Here is a tiny trained network, its code and every weight. The questions are about switching its units off for an input and a target symbol, where a switched-off unit gives its printed mean instead of its output.

import numpy as np


def w(rows, s, z=0):
    codes = np.array(rows[::2]) - 128.0
    scale = np.full(codes.shape[1], s)
    scale[-1] = z or s
    return codes * scale


def softmax(a):
    e = np.exp(a - a.max(-1, keepdims=True))
    return e / e.sum(-1, keepdims=True)


def log_softmax(a):
    a = a - a.max(-1, keepdims=True)
    return a - np.log(np.exp(a).sum(-1, keepdims=True))


def net(x, mask):
    ids = ['αβεζηθπσφψω'.index(c) for c in x.split()]
    T = len(ids)
    res = E[ids] + P[:T]
    u = 0
    for l in range(2):
        r = res
        for j in range(3):
            rows = slice(4 * j, 4 * j + 4)
            q, k, v = (r @ M[l][rows].T for M in (Q, K, V))
            z = softmax(np.where(np.tri(T) > 0, q @ k.T / 4**0.5, -1e9)) @ v
            o = O[l][rows]
            res = res + np.where(mask[u + j], z, o[:, -1]) @ o[:, :-1]
        u += 3
    return log_softmax(res[-1] @ U[:, :-1].T + U[:, -1])


Q, K, V, O = {}, {}, {}, {}
E = w([
[161,139,151,125,51,133,117,166,70,109,133],'α',
[161,182,186,115,102,97,52,112,127,150,117],'β',
[129,101,107,88,101,185,229,150,77,146,107],'ε',
[111,176,124,42,120,180,156,101,80,54,163],'ζ',
[87,207,121,52,144,112,83,112,35,158,112],'η',
[247,137,93,115,146,99,128,100,131,97,105],'θ',
[156,229,121,58,190,64,135,105,142,136,156],'π',
[114,95,142,170,80,53,199,103,81,177,193],'σ',
[169,76,163,154,116,100,74,62,126,172,123],'φ',
[128,97,85,164,120,97,179,87,179,101,91],'ψ',
[164,91,117,42,157,168,173,123,196,108,167],'ω',
],0.013)
P = w([
[191,124,218,194,224,104,194,163,74,51,39],'0',
[155,124,78,191,189,185,102,166,128,115,159],'1',
[159,97,198,142,159,74,150,125,109,18,78],'2',
[147,143,78,182,140,178,117,126,139,129,155],'3',
[158,73,175,92,125,65,134,135,126,53,79],'4',
[138,157,78,167,95,170,131,91,147,145,142],'5',
[153,64,157,49,86,47,126,136,140,87,81],'6',
[128,164,76,147,61,169,139,59,156,165,132],'7',
[162,51,144,2,57,26,127,135,142,152,86],'8',
[122,173,66,119,7,157,146,37,173,197,113],'9',
],0.0077)
Q[0] = w([
[131,92,135,98,152,153,121,169,191,130,171],'L0H1',
[75,106,122,121,161,106,115,161,116,145,108],'L0H1',
[153,142,187,54,153,56,113,141,126,136,125],'L0H1',
[118,154,98,174,128,126,116,130,124,117,121],'L0H1',
[123,79,132,93,113,65,167,98,82,109,138],'L0H2',
[149,74,120,92,180,129,116,133,99,153,97],'L0H2',
[107,129,69,180,144,171,154,132,123,151,136],'L0H2',
[115,141,109,133,189,74,127,115,157,147,147],'L0H2',
[231,139,140,195,111,76,64,69,160,144,85],'L0H3',
[37,88,163,174,144,120,41,185,164,203,120],'L0H3',
[144,254,150,40,177,137,38,141,82,112,148],'L0H3',
[122,122,190,151,13,130,113,105,26,118,104],'L0H3',
],0.034)
K[0] = w([
[126,125,151,157,169,146,135,164,155,122,164],'L0H1',
[124,142,98,173,159,146,119,131,93,106,126],'L0H1',
[151,191,107,169,100,180,148,83,146,159,136],'L0H1',
[117,123,139,119,141,84,129,109,107,105,120],'L0H1',
[143,107,102,88,99,85,162,102,107,133,125],'L0H2',
[142,96,158,93,131,102,142,125,96,121,108],'L0H2',
[112,130,97,182,144,151,159,130,121,120,124],'L0H2',
[138,140,113,130,179,82,139,123,131,134,137],'L0H2',
[221,125,135,205,142,95,46,105,171,139,104],'L0H3',
[42,107,190,127,100,77,86,97,141,222,101],'L0H3',
[130,253,156,55,162,133,49,135,94,122,125],'L0H3',
[122,124,157,186,56,143,92,176,23,115,151],'L0H3',
],0.038)
V[0] = w([
[172,140,209,170,163,151,160,139,152,70,157],'L0H1',
[109,97,144,156,183,99,103,192,73,89,90],'L0H1',
[146,131,119,83,34,115,115,111,163,118,128],'L0H1',
[105,158,86,175,131,132,94,211,132,122,161],'L0H1',
[109,106,114,132,110,52,113,175,94,63,154],'L0H2',
[130,85,187,141,159,147,143,134,175,83,191],'L0H2',
[43,95,202,178,198,148,78,179,120,91,111],'L0H2',
[104,179,220,185,198,126,196,186,113,54,74],'L0H2',
[155,45,119,1,93,31,93,136,120,115,117],'L0H3',
[167,128,131,12,3,103,164,71,140,173,117],'L0H3',
[92,80,169,171,227,139,105,191,148,57,167],'L0H3',
[115,124,112,127,103,148,123,117,144,139,116],'L0H3',
],0.0096)
O[0] = w([
[172,103,135,204,128,144,163,107,152,41,164,174],'L0H1',
[78,142,108,180,158,93,59,113,33,83,97,101],'L0H1',
[121,103,187,73,91,148,112,148,119,142,164,170],'L0H1',
[120,182,166,117,184,95,92,193,175,140,129,54],'L0H1',
[117,89,121,73,152,111,124,91,168,133,125,171],'L0H2',
[105,152,78,122,188,78,70,94,31,160,78,99],'L0H2',
[248,113,49,160,168,84,137,29,126,107,87,2],'L0H2',
[197,12,101,157,188,154,180,37,104,199,85,153],'L0H2',
[100,137,189,176,174,137,186,39,56,122,95,197],'L0H3',
[152,59,119,222,255,125,113,74,111,82,111,205],'L0H3',
[120,170,219,90,2,113,136,122,147,174,154,77],'L0H3',
[149,148,123,142,128,120,112,107,144,136,122,96],'L0H3',
],0.0058,0.0054)
Q[1] = w([
[183,81,201,104,156,80,120,254,84,54,83],'L1H1',
[153,84,177,137,223,136,163,134,80,131,136],'L1H1',
[145,98,128,95,51,94,115,176,115,191,112],'L1H1',
[105,159,138,112,119,150,107,94,141,185,214],'L1H1',
[202,179,117,69,73,158,95,144,114,132,98],'L1H2',
[141,166,65,176,113,96,109,135,168,219,184],'L1H2',
[54,187,54,140,76,94,221,88,138,142,205],'L1H2',
[214,202,141,62,218,66,186,132,157,89,101],'L1H2',
[112,133,89,241,150,116,161,138,130,192,60],'L1H3',
[102,53,149,66,42,18,86,199,162,48,80],'L1H3',
[127,105,85,47,43,124,139,182,132,97,89],'L1H3',
[64,145,163,95,35,115,174,133,83,182,173],'L1H3',
],0.02)
K[1] = w([
[167,103,251,84,138,85,167,156,77,81,92],'L1H1',
[104,106,188,138,189,143,155,92,100,153,145],'L1H1',
[164,80,120,78,81,78,142,185,113,149,110],'L1H1',
[105,118,96,111,134,157,76,140,171,163,186],'L1H1',
[180,180,179,69,92,157,134,126,111,151,79],'L1H2',
[142,165,66,126,67,114,144,111,140,232,143],'L1H2',
[122,209,34,137,121,154,136,164,173,134,192],'L1H2',
[181,202,169,99,219,52,197,125,125,135,106],'L1H2',
[181,187,86,184,101,143,164,150,72,191,114],'L1H3',
[151,97,203,71,98,51,117,99,109,102,74],'L1H3',
[109,87,171,61,113,110,174,121,88,93,95],'L1H3',
[63,71,162,127,174,43,198,166,82,121,180],'L1H3',
],0.023)
V[1] = w([
[84,42,40,137,133,154,51,99,197,136,135],'L1H1',
[81,203,86,160,129,111,200,218,162,67,127],'L1H1',
[107,174,144,154,28,97,86,81,159,74,117],'L1H1',
[111,107,156,149,91,56,224,78,164,67,3],'L1H1',
[92,91,175,38,90,144,143,69,101,231,113],'L1H2',
[165,60,29,82,202,173,53,120,123,192,181],'L1H2',
[153,67,143,100,77,131,198,110,144,127,62],'L1H2',
[135,111,124,98,145,4,143,145,52,68,129],'L1H2',
[149,104,180,162,66,124,93,113,104,134,60],'L1H3',
[103,131,71,71,79,202,69,45,99,72,134],'L1H3',
[140,137,98,207,160,208,129,200,153,209,134],'L1H3',
[55,50,132,156,111,74,68,95,108,121,254],'L1H3',
],0.0099)
O[1] = w([
[65,82,138,155,108,138,114,57,192,187,112,53],'L1H1',
[143,160,113,191,107,128,172,90,194,116,40,43],'L1H1',
[85,80,100,172,155,223,155,118,134,87,152,85],'L1H1',
[48,130,99,91,151,76,176,173,139,45,169,254],'L1H1',
[142,95,155,166,173,121,99,148,103,73,144,154],'L1H2',
[102,152,141,160,102,178,112,114,123,84,245,54],'L1H2',
[108,101,165,147,132,196,83,182,113,136,90,230],'L1H2',
[149,108,183,154,31,119,118,176,163,146,33,211],'L1H2',
[43,75,145,146,136,132,85,124,171,101,107,137],'L1H3',
[136,129,102,92,71,209,144,82,86,66,92,159],'L1H3',
[138,95,110,173,146,199,147,206,95,131,149,70],'L1H3',
[143,72,126,179,2,76,142,147,51,144,106,105],'L1H3',
],0.0072,0.0085)
U = w([
[78,149,93,136,146,134,142,101,173,139,89,121],'α',
[187,88,113,180,250,80,160,79,53,56,51,252],'β',
[185,192,103,139,157,111,167,122,135,174,135,181],'ε',
[95,156,76,109,131,169,163,187,94,170,145,54],'ζ',
[83,163,59,73,155,126,83,119,65,228,54,66],'η',
[172,62,162,9,77,148,161,146,203,188,152,21],'θ',
[135,168,167,158,102,182,78,177,155,122,118,124],'π',
[155,164,94,114,93,164,144,59,89,108,105,85],'σ',
[77,180,148,3,42,84,88,159,179,149,178,127],'φ',
[115,98,129,126,138,132,97,81,105,151,168,89],'ψ',
[142,125,83,169,85,88,158,126,90,168,128,106],'ω',
],0.0051,0.0039)

Each question gives the input, a string of symbols that net reads in full, and the target symbol t.
The units are the heads (4 rows each of Q, K, V and O). Each row of codes is followed by its name. A weight is (code - 128) times the scale printed after its matrix; where a second scale follows, it is the last column's (O and U).
mask holds one flag per head, layer by layer. A switched-off head (its flag False) gives its mean, the last column of its rows in O, instead of its output. The means were averaged over made-up inputs and are rounded, as every weight is.
A unit's drop is (log p(t) with every unit on - log p(t) with that unit switched off) / (log p(t) with every unit on - log p(t) with every unit switched off).
The circuit of an input: a set's keep is (log p(t) with only the set's units on - log p(t) with every unit switched off) / (log p(t) with every unit on - log p(t) with every unit switched off). Starting from all 6 units, units are removed one at a time, each time the one whose removal leaves the highest keep (on an exact tie, the one counted first), for as long as the keep stays at least 0.8.
circuit, biggest first: the units of the circuit, biggest drop first
most important unit: the unit with the biggest drop
heads that matter: for each layer, one digit per head in row order, 1 if its drop is at least 0.15 and else 0, layers parted by /
drop when u is switched off: that unit's drop, to one decimal
input β ζ ψ ψ η, target β: most important unit : L0H3
input θ α ζ α ζ, target φ: circuit, biggest first : [L0H2; L1H1; L1H2]
input α β α β β η η, target φ: circuit, biggest first : [L0H2; L1H1]
input ε ζ ε ψ σ π η α π θ, target β: heads that matter : 001 / 000
input ψ π ε ω ω, target φ: circuit, biggest first : [L1H1; L0H2]
input α θ α ω, target θ: circuit, biggest first : [L0H1; L1H1; L1H2]
input ζ η β ω θ σ α η π θ, target ω: heads that matter : 001 / 001
input η ζ φ ψ σ α ζ ζ ε θ, target β: heads that matter : 011 / 000
input α σ ψ η, target η: circuit, biggest first : [L0H2; L0H1; L1H1]
input σ ψ ψ π ε α, target φ: circuit, biggest first : [L0H3; L0H2; L1H1]
input α η α β β, target φ: circuit, biggest first : [L0H2; L1H1]
input θ ζ β α ζ, target φ: heads that matter : 010 / 001
input ζ α ω θ α α, target φ: heads that matter : 111 / 001
input ψ ζ θ θ φ ζ ζ ω, target θ: most important unit : L0H1
input β θ θ σ σ, target φ: circuit, biggest first : [L0H2; L1H1]
input α σ β α φ φ σ ζ α η, target η: circuit, biggest first : [L0H1; L0H3; L1H1]
input ψ ζ φ ψ β ζ π ζ ζ ε, target ζ: circuit, biggest first : [L0H3; L0H2; L1H3; L1H2]
input ω ω β α ψ σ β ψ, target ω: heads that matter : 001 / 101
input ψ σ ω π ζ π ψ α ω, target φ: heads that matter : 011 / 001
input β η η η φ π σ β ζ, target β: circuit, biggest first : [L0H3]
input α η φ η θ ψ, target α: circuit, biggest first : [L1H1; L0H2; L0H3; L1H3]
input α ω α ζ α π β η θ φ, target ψ: circuit, biggest first : [L1H1; L1H2]
input η π θ ε ε, target φ: circuit, biggest first : [L1H1; L0H2]
input φ φ ε σ, target ω: heads that matter : 101 / 001
input α π β σ ε ψ ζ, target β: drop when L0H3 is switched off : 5.4
input ψ φ β α π α ψ, target φ: drop when L1H1 is switched off : -0.1
input ζ η σ π θ β ω, target β: drop when L0H3 is switched off : 4.0
